Here is a tiny trained network, its code and every weight. The questions are about switching its units off for an input and a class, where a switched-off unit gives its printed mean instead of its output.

import numpy as np


def w(rows, s, z=0):
    codes = np.array(rows[::2]) - 128.0
    scale = np.full(codes.shape[1], s)
    scale[-1] = z or s
    return codes * scale


def norm(h):
    return h / np.sqrt((h * h).mean(-1, keepdims=True) + 1e-5)


def f(y):
    return y / 2 * (1 + np.tanh(0.7978845608 * (y + 0.044715 * y**3)))


def log_softmax(a):
    a = a - a.max(-1, keepdims=True)
    return a - np.log(np.exp(a).sum(-1, keepdims=True))


def net(x, mask):
    res = np.array(x, float).reshape(1, 7) / 4 @ E
    u = 0
    for l in range(4):
        y = f(norm(res) @ A[l][:, :-1].T + A[l][:, -1])
        res = res + np.where(mask[u : u + 7], y, B[l][:, -1]) @ B[l][:, :-1]
        u += 7
    return log_softmax(norm(res)[-1] @ U[:, :-1].T + U[:, -1])


A, B = {}, {}
E = w([
[126,164,243,51,143],'x0',
[82,130,93,131,43],'x1',
[140,75,226,134,93],'x2',
[124,187,122,171,111],'x3',
[254,200,138,106,134],'x4',
[113,150,133,249,51],'x5',
[138,113,78,138,94],'x6',
],0.00068)
A[0] = w([
[126,38,115,215,86,83],'L0N1',
[112,131,13,104,143,131],'L0N2',
[124,132,127,126,130,148],'L0N3',
[114,179,42,131,152,253],'L0N4',
[83,74,2,80,130,107],'L0N5',
[131,173,33,134,170,190],'L0N6',
[124,160,8,118,151,169],'L0N7',
],0.0029,0.00058)
B[0] = w([
[114,204,10,90,175,220],'L0N1',
[164,53,225,173,71,209],'L0N2',
[122,115,134,129,125,138],'L0N3',
[112,33,222,135,71,253],'L0N4',
[201,41,184,236,80,228],'L0N5',
[123,66,249,138,75,240],'L0N6',
[156,54,252,155,66,245],'L0N7',
],0.0017,0.0006)
A[1] = w([
[128,107,114,116,134,170],'L1N1',
[128,128,129,128,128,128],'L1N2',
[128,128,127,128,128,128],'L1N3',
[127,127,130,128,128,125],'L1N4',
[128,128,127,128,128,129],'L1N5',
[150,173,65,253,27,2],'L1N6',
[128,127,130,128,128,127],'L1N7',
],0.0026,0.00075)
B[1] = w([
[148,126,121,133,142,151],'L1N1',
[128,129,127,127,128,129],'L1N2',
[128,127,129,129,127,127],'L1N3',
[129,130,126,126,129,128],'L1N4',
[128,127,129,129,127,128],'L1N5',
[141,67,162,73,253,254],'L1N6',
[128,130,126,127,129,129],'L1N7',
],0.0017,0.00056)
A[2] = w([
[123,124,127,124,139,128],'L2N1',
[166,236,142,167,222,128],'L2N2',
[5,223,61,83,63,106],'L2N3',
[129,130,125,125,121,120],'L2N4',
[224,248,251,28,88,2],'L2N5',
[133,133,120,124,117,119],'L2N6',
[128,128,128,128,128,128],'L2N7',
],0.0015,0.00094)
B[2] = w([
[125,132,127,135,130,130],'L2N1',
[170,65,198,193,85,234],'L2N2',
[98,227,248,103,68,59],'L2N3',
[127,132,133,127,130,95],'L2N4',
[71,55,17,179,122,253],'L2N5',
[127,125,141,127,131,82],'L2N6',
[128,128,129,128,128,128],'L2N7',
],0.0013,0.00015)
A[3] = w([
[133,119,87,113,115,197],'L3N1',
[145,143,174,195,117,112],'L3N2',
[196,249,177,201,156,158],'L3N3',
[139,118,167,39,252,74],'L3N4',
[122,43,60,177,199,77],'L3N5',
[223,165,191,32,214,1],'L3N6',
[128,128,135,137,126,127],'L3N7',
],0.0023,0.0014)
B[3] = w([
[180,141,125,139,168,192],'L3N1',
[104,59,127,82,86,166],'L3N2',
[212,6,221,203,33,253],'L3N3',
[106,40,180,132,193,167],'L3N4',
[137,192,57,178,100,145],'L3N5',
[17,17,109,140,141,145],'L3N6',
[122,119,127,119,121,134],'L3N7',
],0.0018,0.00057)
U = w([
[171,173,30,147,179,115],'0',
[176,139,91,51,92,40],'1',
[163,120,67,148,124,12],'2',
[219,59,211,196,72,242],'3',
[126,200,120,162,195,1],'4',
[89,61,186,20,247,163],'5',
[31,119,56,192,92,111],'6',
[46,254,185,67,63,148],'7',
],0.0084,0.0054)

Each question gives the input, the list of numbers given to net, and the class t.
The units are the neurons (one row each of A and B). Each row of codes is followed by its name. A weight is (code - 128) times the scale printed after its matrix; where a second scale follows, it is the last column's (A, B and U).
mask holds one flag per neuron, layer by layer. A switched-off neuron (its flag False) gives its mean, the last column of its row in B, instead of its output. The means were averaged over made-up inputs and are rounded, as every weight is.
A unit's drop is (log p(t) with every unit on - log p(t) with that unit switched off) / (log p(t) with every unit on - log p(t) with every unit switched off).
The circuit of an input: a set's keep is (log p(t) with only the set's units on - log p(t) with every unit switched off) / (log p(t) with every unit on - log p(t) with every unit switched off). Starting from the 12 units with the biggest drops (on a tie, the unit counted first), units are removed one at a time, each time the one whose removal leaves the highest keep (on an exact tie, the one counted first), for as long as the keep stays at least 0.8.
units of the circuit, in order: the units of the circuit, biggest drop first
unit that matters most: the unit with the biggest drop
top k neurons: the k neurons with the biggest drops, biggest first
k most important neurons of layer l: the k neurons of layer l with the biggest drops, biggest first
drop of u: that unit's drop, to one decimal
input [-4,6,4,-4,5,-2,1], class 1: units of the circuit, in order -> (L3N3, L2N2)
input [0,-6,8,-7,-4,4,2], class 4: top 2 neurons -> (L1N6, L0N6)
input [2,7,-5,5,-4,2,2], class 3: units of the circuit, in order -> (L0N5, L0N7)
input [2,0,-4,2,8,-4,-1], class 3: units of the circuit, in order -> (L3N3, L0N1)
input [4,4,-1,-6,6,1,3], class 1: top 2 neurons -> (L2N5, L1N6)
input [-4,-1,-1,-6,6,-7,0], class 3: units of the circuit, in order -> (L1N6, L0N5, L0N1)
input [-4,1,-1,-1,-4,-1,8], class 3: unit that matters most -> L0N5
input [6,-3,-4,-7,-6,4,4], class 7: top 2 neurons -> (L1N6, L2N3)
input [0,-2,8,-4,-6,5,5], class 0: 2 most important neurons of layer 0 -> (L0N1, L0N6)
input [-2,-3,3,-7,1,-3,8], class 0: 2 most important neurons of layer 2 -> (L2N3, L2N2)
input [2,2,3,3,-3,-1,-7], class 7: drop of L2N3 -> 0.1
input [-8,6,-8,0,-7,-3,-2], class 3: drop of L0N7 -> 0.2
input [5,-6,3,7,-8,3,-1], class 7: drop of L1N6 -> 0.3
input [0,7,7,2,-3,-3,0], class 7: unit that matters most -> L2N3
input [0,8,-8,8,7,5,8], class 3: drop of L1N6 -> 0.1
input [-6,-7,8,-7,-7,6,-8], class 4: 2 most important neurons of layer 3 -> (L3N6, L3N3)
